Below are the code and all the weights of a small trained network. Each question names an input and a target symbol and asks about switching units off, where a switched-off unit gives its printed mean instead of its output.

import numpy as np


def w(rows, s, z=0):
    codes = np.array(rows[::2]) - 128.0
    scale = np.full(codes.shape[1], s)
    scale[-1] = z or s
    return codes * scale


def norm(h):
    return h / np.sqrt((h * h).mean(-1, keepdims=True) + 1e-5)


def softmax(a):
    e = np.exp(a - a.max(-1, keepdims=True))
    return e / e.sum(-1, keepdims=True)


def log_softmax(a):
    a = a - a.max(-1, keepdims=True)
    return a - np.log(np.exp(a).sum(-1, keepdims=True))


def net(x, mask):
    ids = ['ΣΨβζλμξπτω'.index(c) for c in x.split()]
    T = len(ids)
    res = E[ids] + P[:T]
    u = 0
    for l in range(3):
        r = norm(res)
        for j in range(2):
            rows = slice(4 * j, 4 * j + 4)
            q, k, v = (r @ M[l][rows].T for M in (Q, K, V))
            z = softmax(np.where(np.tri(T) > 0, q @ k.T / 4**0.5, -1e9)) @ v
            o = O[l][rows]
            res = res + np.where(mask[u + j], z, o[:, -1]) @ o[:, :-1]
        u += 2
    return log_softmax(norm(res)[-1] @ U[:, :-1].T + U[:, -1])


Q, K, V, O = {}, {}, {}, {}
E = w([
[170,160,51,134,228],'Σ',
[186,158,76,127,207],'Ψ',
[247,157,184,187,148],'β',
[170,147,60,123,208],'ζ',
[142,47,78,217,125],'λ',
[180,152,67,123,218],'μ',
[166,23,73,107,116],'ξ',
[52,181,75,164,139],'π',
[201,104,135,8,128],'τ',
[175,147,66,124,211],'ω',
],0.012)
P = w([
[85,104,123,105,252],'0',
[131,133,114,130,144],'1',
[150,136,84,129,136],'2',
[125,126,128,128,131],'3',
[135,129,110,129,122],'4',
[119,124,141,129,123],'5',
[124,127,124,128,115],'6',
[118,124,148,131,121],'7',
[153,159,114,108,138],'8',
],0.037)
Q[0] = w([
[177,177,103,171,133],'0.h0',
[49,75,188,125,240],'0.h0',
[146,97,125,148,205],'0.h0',
[174,206,94,147,38],'0.h0',
[132,145,98,143,95],'0.h1',
[146,183,121,148,68],'0.h1',
[109,159,82,74,80],'0.h1',
[66,107,182,117,253],'0.h1',
],0.032)
K[0] = w([
[164,152,108,159,166],'0.h0',
[2,69,153,73,141],'0.h0',
[116,93,137,112,180],'0.h0',
[212,198,96,187,113],'0.h0',
[116,115,104,128,153],'0.h1',
[135,140,123,136,200],'0.h1',
[132,136,98,107,189],'0.h1',
[123,158,132,130,18],'0.h1',
],0.037)
V[0] = w([
[178,133,36,171,108],'0.h0',
[241,111,126,96,142],'0.h0',
[181,207,147,163,156],'0.h0',
[137,96,126,189,143],'0.h0',
[134,41,62,205,87],'0.h1',
[248,86,165,174,150],'0.h1',
[85,31,127,4,162],'0.h1',
[70,84,148,227,212],'0.h1',
],0.036)
O[0] = w([
[192,153,66,138,111,197],'0.h0',
[125,104,122,160,66,233],'0.h0',
[99,128,67,156,88,199],'0.h0',
[129,123,133,169,142,158],'0.h0',
[157,59,191,165,158,108],'0.h1',
[210,135,145,140,96,168],'0.h1',
[92,45,43,106,92,241],'0.h1',
[123,115,94,253,106,251],'0.h1',
],0.038,0.023)
Q[1] = w([
[2,224,111,148,207],'1.h0',
[85,157,137,129,65],'1.h0',
[105,177,99,161,205],'1.h0',
[212,142,113,182,92],'1.h0',
[154,223,91,175,39],'1.h1',
[196,132,45,83,128],'1.h1',
[117,204,100,80,189],'1.h1',
[205,169,126,157,128],'1.h1',
],0.031)
K[1] = w([
[1,163,215,6,246],'1.h0',
[137,140,156,121,74],'1.h0',
[89,173,139,7,204],'1.h0',
[227,209,51,72,84],'1.h0',
[230,248,86,117,65],'1.h1',
[177,144,37,118,108],'1.h1',
[53,230,105,63,147],'1.h1',
[238,145,144,66,146],'1.h1',
],0.026)
V[1] = w([
[96,104,98,49,171],'1.h0',
[167,110,125,82,33],'1.h0',
[93,134,141,118,184],'1.h0',
[96,186,147,94,190],'1.h0',
[170,141,31,51,255],'1.h1',
[101,135,149,107,123],'1.h1',
[213,149,155,108,53],'1.h1',
[174,154,131,77,121],'1.h1',
],0.026)
O[1] = w([
[50,111,119,184,71,36],'1.h0',
[177,130,18,150,74,150],'1.h0',
[85,138,198,151,128,56],'1.h0',
[121,133,230,194,100,6],'1.h0',
[102,46,130,251,21,43],'1.h1',
[112,145,100,132,114,86],'1.h1',
[208,144,41,126,173,133],'1.h1',
[145,128,67,168,116,71],'1.h1',
],0.022)
Q[2] = w([
[87,75,123,60,202],'2.h0',
[96,100,115,93,148],'2.h0',
[117,4,134,123,155],'2.h0',
[152,38,177,110,216],'2.h0',
[159,95,173,139,39],'2.h1',
[111,69,130,16,131],'2.h1',
[134,186,159,106,57],'2.h1',
[172,111,105,165,142],'2.h1',
],0.03)
K[2] = w([
[229,147,118,67,5],'2.h0',
[180,136,135,111,88],'2.h0',
[207,168,125,130,137],'2.h0',
[176,223,42,79,82],'2.h0',
[236,151,121,203,88],'2.h1',
[137,1,168,24,71],'2.h1',
[173,190,197,124,74],'2.h1',
[151,108,57,136,202],'2.h1',
],0.026)
V[2] = w([
[117,125,182,108,120],'2.h0',
[120,149,109,62,121],'2.h0',
[158,174,75,50,114],'2.h0',
[138,122,155,120,129],'2.h0',
[142,1,205,119,75],'2.h1',
[142,186,204,173,56],'2.h1',
[69,174,96,247,203],'2.h1',
[18,145,137,117,57],'2.h1',
],0.034)
O[2] = w([
[204,111,104,121,119,69],'2.h0',
[138,122,197,114,157,108],'2.h0',
[84,107,215,104,174,98],'2.h0',
[152,107,120,111,127,93],'2.h0',
[52,162,78,170,252,103],'2.h1',
[96,141,222,31,168,6],'2.h1',
[111,38,207,161,11,160],'2.h1',
[71,68,67,55,90,142],'2.h1',
],0.029,0.023)
U = w([
[68,102,83,169,78,180],'Σ',
[155,124,85,129,114,114],'Ψ',
[158,228,153,134,110,230],'β',
[115,74,144,102,138,68],'ζ',
[166,52,185,218,158,26],'λ',
[140,78,143,94,146,74],'μ',
[110,119,93,182,247,58],'ξ',
[49,188,193,154,120,254],'π',
[76,190,99,44,162,164],'τ',
[134,72,143,99,146,71],'ω',
],0.014,0.0063)

Each question gives the input, a string of symbols that net reads in full, and the target symbol t.
The units are the heads (4 rows each of Q, K, V and O). Each row of codes is followed by its name. A weight is (code - 128) times the scale printed after its matrix; where a second scale follows, it is the last column's (O and U).
mask holds one flag per head, layer by layer. A switched-off head (its flag False) gives its mean, the last column of its rows in O, instead of its output. The means were averaged over made-up inputs and are rounded, as every weight is.
A unit's drop is (log p(t) with every unit on - log p(t) with that unit switched off) / (log p(t) with every unit on - log p(t) with every unit switched off).
The circuit of an input: a set's keep is (log p(t) with only the set's units on - log p(t) with every unit switched off) / (log p(t) with every unit on - log p(t) with every unit switched off). Starting from all 6 units, units are removed one at a time, each time the one whose removal leaves the highest keep (on an exact tie, the one counted first), for as long as the keep stays at least 0.8.
units of the circuit, in order: the units of the circuit, biggest drop first
unit that matters most: the unit with the biggest drop
heads that matter: for each layer, one digit per head in row order, 1 if its drop is at least 0.15 and else 0, layers parted by /
drop of u: that unit's drop, to one decimal
input ξ Ψ Σ ζ Σ μ Σ ζ, target ξ: units of the circuit, in order : [0.h0 2.h1 1.h1]
input λ ω ξ ζ ξ ξ Σ Σ, target ξ: units of the circuit, in order : [2.h1 0.h1]
input Ψ μ λ μ π λ μ Ψ, target λ: heads that matter : 01 / 00 / 00
input β ζ ω μ π Σ, target π: heads that matter : 01 / 00 / 00
input μ ω μ π ζ μ, target π: units of the circuit, in order : [0.h1 1.h0]
input β ζ ξ Ψ, target ξ: heads that matter : 01 / 00 / 01
input μ μ λ τ Σ τ τ μ, target τ: units of the circuit, in order : [0.h1]
input λ Σ μ ζ, target λ: units of the circuit, in order : [0.h0 0.h1 2.h1 1.h1]
input ξ μ Σ ω, target ξ: units of the circuit, in order : [0.h0 2.h1 1.h1]
input τ ζ ζ Σ ω Ψ ω ζ, target τ: units of the circuit, in order : [0.h0 1.h1 0.h1]
input π λ Σ Ψ π ζ, target π: heads that matter : 00 / 00 / 00
input μ Σ Σ Σ Σ β λ τ, target τ: units of the circuit, in order : [2.h1 0.h1]
input β λ ζ ζ, target λ: heads that matter : 01 / 00 / 00
input ξ μ ζ ζ μ ξ ζ ω, target ξ: unit that matters most : 2.h1
input μ ζ ζ Σ μ τ π Σ, target π: heads that matter : 01 / 10 / 00
input λ μ Σ Σ, target λ: heads that matter : 11 / 00 / 01
input β ω Σ Σ, target β: heads that matter : 01 / 00 / 01
input Σ Σ Σ ζ Σ Σ Σ, target β: units of the circuit, in order : [0.h1 2.h1]
input τ ζ τ ζ, target τ: heads that matter : 01 / 00 / 01
input λ μ μ Σ λ λ ξ ζ, target ξ: units of the circuit, in order : [2.h1 0.h1]
input ξ λ λ Σ, target λ: unit that matters most : 0.h1
input Ψ Ψ ξ β Σ π ξ μ, target ξ: units of the circuit, in order : [2.h1 0.h1]
input ξ μ Ψ Σ, target ξ: units of the circuit, in order : [0.h0 2.h1 1.h1]
input λ Ψ Ψ Σ ζ λ τ ω, target τ: drop of 0.h1 : 0.7
input τ Σ π λ, target λ: drop of 1.h1 : 0.1
input π μ ξ μ τ Ψ, target τ: drop of 0.h1 : 0.6
input ζ π μ μ Σ λ β ω, target β: drop of 1.h1 : 0.0
input ξ ω ω μ, target ξ: unit that matters most : 0.h0
